Each name stands for a flat space through zero: a line, a plane or more. A row that begins with a name and a colon came from that space; any other row is followed by the name of the space it lies nearest, among the names in its block.
nel-bunam: [  1  -7   9  21 -44 -29 -21 -55  -9  21  53 -31 -26 -11  43 -17 -22 -11
 -37 -15 -49 -48  11 -24  -4  13  42  28  19 -28  -9 -17]
noza-tilas: [ 21   4  -8  -7 -12  -6  -5 -62  -2   9  16   1   0  29  42  23 -25 -13
 -14  12 -21  -7  11  16 -18   1   8  -6 -15  -1  12   4]
som-bog: [-17 -17  -2  57  15  19   8 -20 -13  10 -52  -1 -10  -8   1  -9  20 -22
   0 -37  -2 -33  12  34 -11   2   4   5  17 -17   9 -19]
fedof-bele: [-53 -42 -32  26 -38  49  -3  43 -13  18 -33  20  22 -68 -36 -47  30 -17
  31 -47   7  46  46  -6  23 -10  -4  25 -15 -29  -8   7]
fedof-bele: [ 16  59  -4  -5  51   2 -14 -34  42 -23  -2  17 -14  38 -25  -1  -1  46
  -6  48  21 -38 -22   2  24   3  12 -65  23  28 -27  22]
viz-lusi: [ 50  -4  75 -41 -47 -38  48 -29   8   7  49 -47 -21  62  60  52 -23  -1
  17  -6  -1  30 -25  28 -14 -56 -34 -10 -14   8   2 -21]
nel-bunam: [-64  15  32  44  -9 -52  56 -56 -12  -1  -2 -32 -54  51  15  17  16 -14
   1 -49  -3 -48  40 -27 -17 -21  15  -9  17 -38  -7 -33]
noza-tilas: [-10   6  -4  13  17  12  -1  35   8  -2 -19   2  -2 -13 -40 -25  22   9
  18  -2  14  -6  -8  -1  10   2  -1   2  20   0 -15  -1]
som-bog: [  3  28  16   4   9  19  12  45  16 -11 -15   6  -2  17 -31 -24  12  42
  29  19  52  23 -16  -2  39 -32  -8 -36   4  43 -47  14]
som-bog: [ -2  19  -5  35  23  32 -12  15  12   2 -33  11  -6  -4 -30 -38  14  24
  11   7  24 -18 -11  16  24  -7  11 -21  21  23 -32   6]
noza-tilas: [-35  38  -5 -14  29  -5  10  22  -1  -4   0  20 -14  39 -18  12 -11  21
   8  23  27  21 -11   0 -10 -29  -9 -24 -24  38   6  19]
som-bog: [  0   8 -44 -36  39  -7  -9  52 -10 -11  -8  23  27  -3 -39  11   4 -14
  12  33   1  21  -4 -18 -30  36 -11  31 -11   4  23  13]
som-bog: [ 17  42 -50  71  13  13  -1 -54 -20  38 -13  18 -38  71   1  -6 -12  -7
  19   9  12 -14  -3  91 -14 -47  12 -10  31  19 -21  20]
nel-bunam: [ -8   5 -11 -48 -15  28 -16   6  33  16  20  13  10 -13 -29 -14  -3   5
  32  13 -14  35   0   6  -5 -15 -11  -2 -22  -4   6  17]
nel-bunam: [ 28  -9 -15  23  19  -2  -8 -15 -16 -10 -16   8   8  -3  18  17  -2  -7
 -26   1   2 -16  -8  22   4  19   0  -3  15   1  11   2]
som-bog: [-28   5 -48  49   1  30 -28 -58   3  44 -10  17 -29  -7 -18 -26   3 -23
   8 -27 -36 -31  13  64 -21 -16  19   9  25 -35  15   6]
viz-lusi: [-59   0  35 -32 -35 -20  22 -23  21  27  48 -21 -44  10  -3  15  -4  -7
  20 -42 -32  14   1  10 -28 -55 -17   1 -14 -36  31 -12]
viz-lusi: [ -3 -19  -6  -8 -12 -34  -5  -2 -12 -13  35  -7  -3 -29   8  19   0  -7
 -30 -17 -19  -4   0 -23   8  17   0  14  16 -34  18   0]
som-bog: [-19   8  17 -23  10   3 -15  15  14 -20   0   4  15 -19   0 -15  -6  23
 -21  21   4 -12   4 -59  14  28  17 -15 -23  21  -8   1]
som-bog: [-64  37 -11  14   2   6  -9  28   5  20  20  14 -38   4 -42 -34  -2  29
  12  -3  14   8  -9  -1  10 -47  11 -11   3  18 -16  19]
noza-tilas: [-33   1 -69  18 -15  -9  -2   1 -25  28  17  17 -13   1 -34  -7   8 -33
  26 -17 -18  20  30  16 -23 -10   3  43  14 -41   9  16]
nel-bunam: [ 24 -11  50 -24   7   8 -17 -23  36 -14   2 -18   5 -27  19   1  -3  16
 -27   2 -20 -37 -25  -9   9  23   4 -23   3  -1  10 -19]
viz-lusi: [ 29   3  14 -20  31  22 -53  64   4   3   8   5  12 -39  -3 -21 -24  27
 -33  36  -3  -7 -71  13   0  14   4  12  -3  55  15   5]
viz-lusi: [ 32  15 -12  -5   0 -16  -4  -4 -12   0  13  -5   9  28  17   1 -16  -5
  -3  34  -2  -6   2 -16 -12  20  15  17  -2  18 -16   2]
nel-bunam: [-17   5  -1 -29 -32  -1  11 -15  20  11  29  -2  -8   9 -13   0   1   0
  31  -6  -9  29  18  -4   0 -27  -9  -5 -11 -20  -5   8]
fedof-bele: [ 27  -9  19   8   6  50  -5  58   3   4 -36  11  17 -15  -9 -21   4  24
  19   7  41  38 -35  43  27 -32 -23 -17 -10  51 -16   8]
noza-tilas: [  2   9  19   3 -22 -12 -27 -35  21  10  62 -11 -41 -18  12  -4 -17  31
 -33 -13 -21 -21 -36  23  31 -34   9 -27  32 -11  -2  10]
fedof-bele: [ 22 -21  -8 -14 -19   1 -13   1  18 -23  21   4  18 -49 -12  -3  15  14
 -11  -7  -1  10   4 -20  50  17  -5 -16  23 -31 -13  14]
fedof-bele: [ 12   4  22  14  -4   4   3  33 -24  19  -6 -13  -5  23  25 -10 -20   0
   1  11  13   8 -22  15 -18 -20   3  22 -17  47  -8 -11]
noza-tilas: [  9   2  -2  47 -16 -40  45  -5 -37  25 -17 -46 -18  55   4 -14  19 -53
  40 -15 -13 -38  36 -16 -54  19  22  73  30 -28 -29 -46]
viz-lusi: [-11 -24  28  -5 -24 -33  13  41 -30  -9  32 -14 -10 -18  27  24 -11   6
 -29 -25  10  29 -19 -13  14 -23 -16  11  -7   5  16  -3]
fedof-bele: [ 42  32  13 -18  27 -17  23 -13  16  -5   3  -8 -13  64  -4  33  -2   7
  24  27  15   0 -30  38 -18 -20 -22 -20  14  17  -2   0]
fedof-bele: [-14 -18  29  23   0  11   7  -7 -19 -11 -34   0  11  -6  44   6  -9   2
 -32 -13  14  -8  11 -13   8   5   7 -16 -30  25   6 -12]
som-bog: [ 39 -51  39   1   9  -5  14  28  -7 -32 -40 -24  34 -42  19  15  25 -17
 -18 -20   2 -18  -6 -21   7  51 -14  17  11 -17  12 -35]
noza-tilas: [ 37  -5 -26 -25  14  12 -17  26  19 -10  -3   9  28 -26 -38  -9  18  -2
  19  21  -4   7  -9  -2   6  33  -9  13  20 -15  -5   8]
viz-lusi: [-39 -21  12  -8  -9 -12  -4  74 -31  -1  23   5  -6 -39   2   8 -11  11
 -26 -22  13  41 -27  -9  10 -27 -18  17 -18  17  27   7]
som-bog: [  6  -2  16 -48 -14   6 -37  -1  35 -14  37  -3  19 -46   1 -20 -12  25
 -25  24 -23 -10  -6 -56  24  33  19 -11 -12   0  -7   6]
viz-lusi: [ 29   5 -45 -31  -6 -32  18  44 -31 -14  38  24  12  26  -9  49  -9   1
  13  21  33  81 -11  17  11 -28 -40   5  -4   9   8  41]
viz-lusi: [ 16   8  -7  -2   6  -8 -23 -26   8   3  11  -9   2  -3   7 -13  -8  -6
 -16  19 -29 -42   2 -22 -14  39  28  16  12  -8  -4  -9]
viz-lusi: [  0  10  12  33   6   8   4  -9  -3  -1 -24  -6  -6  13   8 -19   3   8
  -3   3  14 -26   6  -6   9   3  18 -10   6  18 -26  -9]
nel-bunam: [ 38 -26 -31  30 -34  -9   8 -67 -23  -5  -1   2  18   5  45  20  -1 -29
 -13 -14 -10  -2  46   6  15  20   9   3   9 -35 -10   4]
som-bog: [-53  -8 -44  14 -12   5   3 -12  -9  42   9  13 -29  -5 -35   1  11 -36
  32 -45 -30  20  15  55 -38 -38 -15  31   9 -51  38   6]
noza-tilas: [  7  -3 -27  25   3  39 -30 -68  13  13 -21  22   6 -11  16 -10  -8  -6
 -14  -1 -20 -24  16  37   4   9  17 -23  -1  -9   7  11]
fedof-bele: [-52  52  41 -43  15  28  -1   5  57  -2   6  11 -18  23 -31 -23  -8  57
  22  28  23   9 -13 -22  15 -43   1 -66 -37  46 -19  14]
nel-bunam: [  1  19  51 -47  54 -13  50  63  34 -26 -23 -10 -13  35 -55  41  33  21
  47   1  40  25 -52  28 -13 -35 -63 -32  10  13  20 -11]
noza-tilas: [-28 -10  -8  -5  49  59 -45  11  21 -29 -53  48  35 -65 -12 -12   1  31
 -43  10  14  -7  -9  -6  33  31   3 -52 -31  29  27  22]
noza-tilas: [ 20  30   2 -60  -3 -40  10  93  25  -9  76 -13 -22   3 -75   2  15  37
  43  22  21  52 -58  -7  23 -39 -37   9  44  -3 -23  22]
noza-tilas: [-39  22  31   6 -16 -19  50  30 -17   9   6 -11 -32  56   1  11  -3  12
  31 -13  39  40   0   4  -4 -69 -20 -11 -21  30 -15  -2]
nel-bunam: [-60  32 -17   8  -1  -8 -26  45 -15  38  39   1 -38  -1 -30 -41 -20   9
   0   7 -14  -3 -19 -10 -26 -27  25  38  -2  21  -1   7]
fedof-bele: [-17 -24  38  -8  -4   8  -8  24 -20  16  -6 -11   2 -16  40   5 -25 -11
 -26 -12 -14   4 -21   7 -32  -6  -2  24 -42  29  39 -20]
fedof-bele: [ 15  -9  11  25  24  10 -14  23 -35  20 -27  -4   0   7  34   2 -24 -16
 -24   6  -4 -14 -35  40 -39   2   3  31 -15  43  28 -16]
nel-bunam: [ 73 -26   8 -11  20  11  13  -8   6 -46 -33  16  40  -6  23  50  11  11
 -15   8  36  26 -15  32  43  12 -40 -50   5   8   7  14]
viz-lusi: [-80 -18   7 -30  -3  28 -21  40  11  27   3  11  -6 -54 -30 -21  -2  -8
   5 -29 -29  21  -5  -2 -31 -16  -8  23 -39 -10  50  -4]
nel-bunam: [ 37 -20 -27   5 -14  24  -4  10 -17 -16 -21  24  44 -15  17   3  -2   1
  -2  14  28  42  20  -1  36  12  -7 -10 -18  16 -18  23]
fedof-bele: [-42   3  40 -43  12  10  -2 -18  35 -13   2   5  -3 -12   4  15  -7  20
 -16  -4  -9  -3  -5 -19  -3  -7  -8 -42 -37   5  31  -2]
[  1 -17  23  17 -35  17  -5 -52   6  10   9  -3 -11 -10  44   3 -14   7
 -21 -27  -8   1   4  29  24 -31   2 -30  -9  -3   2   1]
noza-tilas
[  5  19 -20 -20  16  -7  -5  -2  17  11  17   3 -12  15 -33   6   4  -6
  22  12 -16  -2 -16  23 -24  -4  -9   9  18 -16  12   6]
fedof-bele
[-27  -4  15 -42  12   0  -2  22  -5 -25   5  23  18 -10  23  34 -23  20
 -34  13  18  38  -8 -24   8  -6 -18 -31 -55  35  34  19]
noza-tilas
[ 40 -18   8  37  14 -17  41  26 -38 -39 -47  -2  23  20  24  31  18  -2
  -8  -5  55  14   8  -4  29  12 -19 -12  11  18 -20  -6]
nel-bunam
[-69 -20  68   9 -34  -4  30  20  -8  16   5 -26 -35 -10  22  -2  -2   6
  -3 -58   4  15  -3  -3  -2 -58 -12  -4 -27   4  15 -26]
viz-lusi
[ 13 -23 -63  12 -33  38  -1 -32  -5  26 -16  26  23  -7 -13  -6  12 -37
  44 -16 -11  43  45  48  -4 -10 -12  17  -4 -39   1  20]
noza-tilas
[-25  16   6 -24  -5 -27 -21 -19  19  17  58 -14 -35  -7 -10  -3 -14   4
 -15  -3 -43 -28 -21  -7 -21  -5  13  12  16 -24  20  -3]
viz-lusi
[-79   9  33 -29  -2  29  -6  -4  50  37  16  -1 -46 -19 -44 -15   6  12
  29 -40 -30   5 -25  43 -25 -64 -20 -20 -12 -20  40  -5]
viz-lusi
[ -4  -6  23  26  27  17   3  38   2 -19 -48  -3  10 -22 -15 -23  22  15
  -5  -4  27 -22  -8 -18  21  19   4 -11  10  18 -18 -14]
som-bog
[-73  13  22 -32  -9   3 -17  22  23  -6  26   4  -8 -35 -18 -29  -7  32
 -16   1  -6   0   9 -69  16  -1  19 -17 -31   8  -2   6]
som-bog
[ -3   7 -57   1 -14  -2 -17 -15   0  22  34  16 -12  -5 -30  -5   1 -13
  17  -3 -22  15   7  29  -6 -12   0  19  24 -35   5  23]
noza-tilas
[ -2 -15  46   8 -16  16 -13  12   5  -8 -19 -23  21 -33  28 -43  -4  12
 -23   5  -3 -34  14 -66  17  39  36   6 -20  22 -30 -27]
nel-bunam
[ 18 -10 -48  18   3  -7 -11 -18  -4  -9   1  11   9 -23 -21   0  20 -14
  -3  -7 -11 -13  17   3  15  30   5  10  40 -44  -4  10]
fedof-bele
[ -6  29 -15 -10  31  19 -51   5  22  20   9   7  -7 -13 -26 -40 -15  11
 -10  36 -29 -42 -27  -3 -24  25  31  14   5  19   3   3]
viz-lusi
[-14   8 -38   5  18  15  -8  -9  13  -3 -14  24   3 -10 -37  -6  17   0
  14  -1   1   0  12  12   7   5  -2 -12  14 -21   2  17]
viz-lusi
[ 45 -32  34  18  -2 -10  22 -12   8 -37  -7 -10  -2 -23  15  39  25  19
 -21 -37  27   4 -26  36  60 -17 -36 -49  44 -23  -1  -1]
viz-lusi
[ 46 -12 -27 -17 -24   3 -37 -31   5  12  46   6   8 -23  19   6 -21  -5
 -19  11 -33   7 -15  29   7   6   3  10  12 -16  12  18]
nel-bunam
[-37  20 -26  22  45  35 -15  32  11  -2 -44  30   0 -16 -55 -32  21  17
  12   6  22  -9  -4   8   9   3   4 -17   7  15  -6  13]
noza-tilas
[-26  -6  38   2 -14  -7  16  34 -11   4  13 -10 -22  -2  10   8  -6  16
  -5 -25  18  26 -24  12  10 -48 -19  -9 -11  19   8  -3]
viz-lusi
[ 14  19 -13   1  14  20 -13   9  -3  12 -21   7  16  23   0 -24 -12  -2
  13  38   5  -6   4  -6 -20  17  18  14 -20  37 -17   1]
viz-lusi
[ -6 -28  35 -37  21  33 -42  15  27 -14  -4  13  18 -71  11   6 -12  23
 -48  -4 -16  -4 -44   8  14  13 -12 -27 -24  15  49   2]
fedof-bele
[-93  25 -75   2   9  64 -28  15   2  42 -36  54  13  -7 -58 -58  -1 -14
  46  14  -7  30  54  -8 -35  -6  23  19 -56  12   5  29]
nel-bunam
[-19   2  13  -4 -42  -8 -27 -13   6  32  49 -28 -19 -19  12 -44 -19  -4
  -9  -2 -46 -30   7 -38 -15   8  41  39  -1 -12 -14 -17]
nel-bunam

Rows lie near named flat spaces through zero. A row that begins with a name and a colon came from that space; any other row is followed by the name of its block's space that it lies nearest.
nabom-vula: [  6 -32 -22 -45  -9  -3  -4 -17   7   1  29 -10   1   7  -4 -14  35 -16
  -9  12  -9  16  -1  -3  -6  50  13  -5 -20 -10  14  41]
vun-ril: [ 13 -15 -33 -25   2  22   2 -25   2   3  10  -1   4  13  14 -18  26 -17
 -14  -3  -3  -3  -8  -6   7  39   2  -4 -28 -10 -24  23]
genu-lak: [  6   2  -8 -20   4  -2   2   5   2   6  15   4  26  -6 -10  -7   0 -16
  -6  -1 -16   4  11  11  12   6  12  -3   7 -10   1 -21]
genu-lak: [ -1 -32 -15 -69 -47  -3   5  20  23  18   1  -6  14  23 -18 -19  36 -33
   5  37 -58  50  28  14  17  38  25   6  -6   1   4 -15]
nabom-vula: [ 18 -11 -25 -18  -3  29  10 -18  15   8  18  21   4  -5 -11 -28  27 -38
 -16 -18  17 -17 -25   0  11  25 -17 -10 -44 -26 -18  29]
genu-lak: [  3  22  18  17  18 -17  -7  26  -3   6  31  13   0 -35 -20  16 -14 -22
  -8  16  17 -23  -2   7   0 -18  -8 -11  10 -11  21 -11]
fof-mur: [ -5 -17   6  30   7 -12 -28 -28 -12 -23   3 -18 -42  10  48   7   1  24
  15  24  50 -19 -16 -14 -26   3  -3   6 -30  21  -4  71]
vun-ril: [  9 -18 -15 -26   9  -3  -4 -21  -4 -11  25 -15   5   5  10 -11  18   2
  -4  -3   2   7   2   2  -6  34  17   0 -10  -5  12  35]
genu-lak: [ 20   0   2 -13  -8  20  20   5  10  -4  -1   4  -3   5   2 -27  13 -16
  14 -21  10   4   0  22  16  -2   5   8 -17  -7   2   9]
vun-ril: [ 11  -9 -30 -57  35 -28 -20 -14 -25 -27  73 -40  35  -9  14   9  22   9
 -28  26 -26  20  35  10  -7  74  49   8   6  -9  21  35]
nabom-vula: [-20   5  16  49   7  -9  -6  -7  -7  10 -31   4 -26  -1   0  25 -26  28
   4  -7  15 -17 -21 -30 -23 -34 -23 -15  27  13   8 -13]
nabom-vula: [-10 -17  17   2  -9 -14   7 -12   7  10 -35   0  22  17  -2 -19 -35  24
  38 -43 -12  18   7   8  -1 -48  20  -7  51  10  28 -46]
fof-mur: [-31 -34  -8   1   0 -35 -31 -32 -10   3  -5 -19  -3  13   9  23  -9  36
  -3  20 -12  11  -4 -36 -35  14   8 -15  26  16  17  13]
vun-ril: [  4   5 -21 -12  11  13  -5 -22  -2 -33  41   6  27 -25 -16  -1  18   3
 -40 -17  19 -11 -12   5  -1  42 -17  18 -56 -25 -27  57]
nabom-vula: [ 41  29   8 -32   8  -1   2  55   9   5  62  18  24 -34  -4 -25  10 -84
   5  40  11 -17  29  60  47  -4  23   7 -27 -22  -1 -18]
fof-mur: [-12   4  -3   4 -23  32  31  -4   9 -11 -34   4 -13   7 -36   8  21  33
 -22 -43 -16  21 -19 -18 -10  18 -35  15 -16  -7  -9  17]
fof-mur: [ -24   19   22   66  -28   40   37   17   -2    9  -86   -4 -107   25
  -15   47   24   51  -10   -9    1    5  -43  -62  -36   -4  -68    0
    2   25   -1   19]
fof-mur: [  2  24   6   6 -63  77  64  39  42  10 -55  46 -33  -3 -76 -10  46 -25
 -27 -43 -12  13 -37  -3  22   4 -77  20 -64 -24 -38   3]
genu-lak: [ 20  -3   5  16   6  23  13 -19   0 -19  -7  -5 -33  10  28 -23  11   8
  20 -31  46 -14 -19   7  -3  -4  -6   8 -29   2   1  52]
genu-lak: [-34   7  12  19  -6 -27 -19  10  -1   2  -3   9  18 -21 -33  36 -25  19
 -20  17 -16   1   0 -16 -15 -16 -18  -2  17   2   0 -25]
vun-ril: [  4  10  -3  26  11  17  15   8  -4  33 -16   6 -53   3  -5  19  14 -13
 -12   7   4 -20 -28 -38 -13   4 -26 -32  18  -1  14  -8]
fof-mur: [  0 -44  -9  -7  10 -20 -27 -55 -14 -22  -3 -37 -10  38  70 -21  -4  37
  38   1  24   7   5  -4 -21   9  40   3   2  27   9  52]
nabom-vula: [  1 -27 -31 -85 -58  12  11  34  29  30   2   2  15  24 -30 -16  57 -57
 -15  58 -80  54  30  10  29  62  16   5 -23  -6 -19 -25]
vun-ril: [ -4 -15   6 -19 -12 -22 -19   4   6  -8  21  -3  15  -4   1  -7  -1 -11
  10  27   2   9  14  18   2   2  16   8 -13   2   5  13]
nabom-vula: [-13   6   2  19  -1   2   4   9 -15   7 -32 -21 -48  21  14  34  10  29
  -5  25 -20  11   0 -34 -20  13  -8  -4  24  23   4  -4]
genu-lak: [ 29  -5 -29 -38  34  -6  -1  -2 -14  32  28 -16  14  15  34 -17   6 -39
   8  20 -27  -3  24   5  18  22  50 -31  45  -3  17 -43]
genu-lak: [-12 -35   6 -22 -33 -12  -2  -6  15   6 -19  -7  -4  22  -4 -13   6   7
  23   4 -17  30   5   0  -7  -1  12   1   8  11  19   4]
nabom-vula: [ 21  45   1   9  19  20  13  42 -21  -9   7 -17 -38   0  27  22  22  -9
 -12  40  -5  -6  21   7  14  22   3  17 -10  11 -19   1]
nabom-vula: [ 13  31  -4  22  21  27  11  -6 -13 -27  -4   0   6  -5  18  -2  -5  19
 -10 -31  20 -16  -1  11  11  -3 -10  22 -23  -3 -34  12]
fof-mur: [ -8  25  29  58  15 -30 -42  30 -13   3  19   9 -42 -27  29  37 -23 -24
   5  82  51 -50  -6  -5  -8 -35 -18  -6 -17  19 -12  13]
vun-ril: [  1   7 -30  -2 -20  44   1 -19  19 -12  -5  38  41  -8 -11 -24  10 -24
 -30 -21  11 -18 -18  11  29  10 -36  23 -83 -23 -89  15]
vun-ril: [ -8  -1  31   2  -2 -28   5   9  -2  -3 -25 -12  28  10   2  -9 -44  33
  43 -30 -19  26  30  24   2 -55  35   6  65  17  38 -57]
vun-ril: [  8  -3   9  33 -10  47  34 -37   2 -34 -61  -7 -30  34  29 -30   1  57
  30 -84  38   4 -25   1  -6 -23 -18  28 -25  13 -17  44]
genu-lak: [ -1  -3  44   8 -48   5  23  41  28   8 -34  14 -36   5 -26 -14   4 -14
  39  -2   9  18  -4  21   7 -43 -14  10  -5   9  28  -5]
nabom-vula: [ 29  32 -15  -3   1  50  29  16   6  -1  -6  20  10  -2   3 -24  15 -33
 -11 -21   3 -14   1  24  39   2 -13  16 -39 -16 -50 -15]
fof-mur: [-18 -61 -26 -40 -12 -28 -29 -53   7   2  14 -13  30  19   5 -15   5  12
   2   2 -14  21  -3 -16 -21  32  23 -13   2   0  13  29]
genu-lak: [-24 -38 -45 -63  -9 -23 -28 -39   2 -12  33  -9  78   1 -21   1  10  14
 -39   7 -53  34  19  -7  -5  62  22   7 -10 -15 -21   7]
fof-mur: [  0  37  27  38 -13  19  18  41   0   1 -45   7 -30   7  10  11 -12   4
  17   9   0  -2   9   9  16 -41 -16  18   3  19 -23 -36]
fof-mur: [ 23 -36 -27 -36  14  12  17 -40   0  13  11 -18 -14  25  15 -31  29  -5
   8 -34  -1   9 -14 -13 -10  38  23 -26  16 -10  38  28]
vun-ril: [ -1  19 -16  -7   1  15   4   4  -3  -1 -18   7  46   7   7  -5 -15   2
  -8  -9 -34   7  23  13  28  -7   8  16   4   0 -49 -54]
[-17   5  -1 -17   0 -37 -19  34   6  47  19  21  41 -24 -40  22 -24 -43
 -15  46 -48   0  19  -4  11 -16  10 -32  52 -10  14 -88]
fof-mur
[ 14  35  -2 -14  23  13  25  14  -8 -19  20   1  44 -23 -27  -1  -6  10
 -22 -45 -19   8  18  25  18   5   7  17  13 -22   2 -27]
fof-mur
[ 26 -11 -22 -35   9  23  35   0  10  43  11   7 -13   4 -28 -20  32 -41
 -11 -27 -22   3 -17 -14   5  29   3 -41  29 -26  41 -20]
fof-mur
[ 20  20 -15   2  26  11  -3  10 -14   0  31  -5 -21 -10  19  11  21 -25
 -21  31  13 -24  -1  -4   5  30  -2  -5 -21  -6 -14  21]
genu-lak
[-26 -14 -22 -20  14 -23 -18 -27  -2  -7  53   7  37 -41 -65  32  10  14
 -65  -9 -14   0 -22 -32 -32  53 -24 -16  -5 -34  21  34]
fof-mur
[-37 -21  11   5 -38 -41 -50   9  14   8 -10  15  29   0   4   9 -30 -13
  15  67 -10   4  17   6   4 -33   2   8 -14  20 -35 -26]
fof-mur
[-26  -2  -8  -8  -6 -25 -16  16  -7  30 -16  -6  11  10  -7  32 -12   3
 -11  46 -57  18  21 -24  -4   3  11 -16  49  15  -2 -64]
genu-lak
[-19  18  18  36 -19   1 -10  26   7   0  -9  21 -25 -21 -23  29  -1  -7
 -17  33  16 -17 -17 -12  -6 -14 -44   7 -33   2 -24  11]
fof-mur
[ 12  13   1 -23 -18  21  17  12  14 -20  -6  13  48  -1  -9 -32  -4  -8
   9 -31 -12  17  22  45  36 -14   9  34 -26 -10 -33 -20]
fof-mur
[ -4 -20  19 -13  18 -47 -25 -26  -7 -35  38 -17  52 -16   7 -16 -36  32
  25 -28  21   9  20  33 -11 -22  41  12  21  -1  41  19]
nabom-vula
[ -4  -4 -12 -31   0   1  19  -2   1  13 -12  -6  36  10 -25  -4  -4  14
  -6 -33 -54  32  17  -2   5   9  19  -7  48  -7  17 -52]
fof-mur
[ 20  23 -48  14  24  71  37 -25 -16  13 -41  -3 -31  32  29   0  31   8
 -32 -36 -15 -15 -23 -39   8  40 -24  -9 -10  -3 -55  -6]
vun-ril
[ -7 -32 -14 -28 -11 -17 -17 -11   0   7   9 -17  -8  17  12   1  18  -3
   2  35 -17  17   7 -12 -12  32  18  -8   1   9  11  19]
genu-lak
[ 11  36   4   4  31   2  10  11 -16 -24  23  -5  29 -23  -8   9 -13  17
 -16 -26  -2  -3  17  19   9  -1   8  16  12 -11   2 -13]
fof-mur
[ 22 -33 -28 -38 -18  35  26 -28   4  10 -46 -25 -16  67  53 -48  28   5
  38 -24 -26  33  12   3  15  21  36   3   6  19 -12  -3]
genu-lak
[ 47  41 -12   2  23  53  30   8   2 -16  18  22  19 -15  14 -38   9 -39
  -6 -41  32 -32  -2  41  45  -4  -7  19 -50 -26 -46   3]
nabom-vula
[ 10   7 -36 -20 -10  42  16   5  -2   0  -2  -8 -34  16   5  10  58 -14
 -39  28 -22   8  -6 -22   5  71 -20  10 -48  -4 -42  35]
nabom-vula
[-17  -8  10  22 -13  -5 -14 -16  -6 -27 -28 -15 -14  18  30   7  -9  43
  16   4  15   7   2  -4 -14 -10  -3  24 -17  25 -21  30]
fof-mur
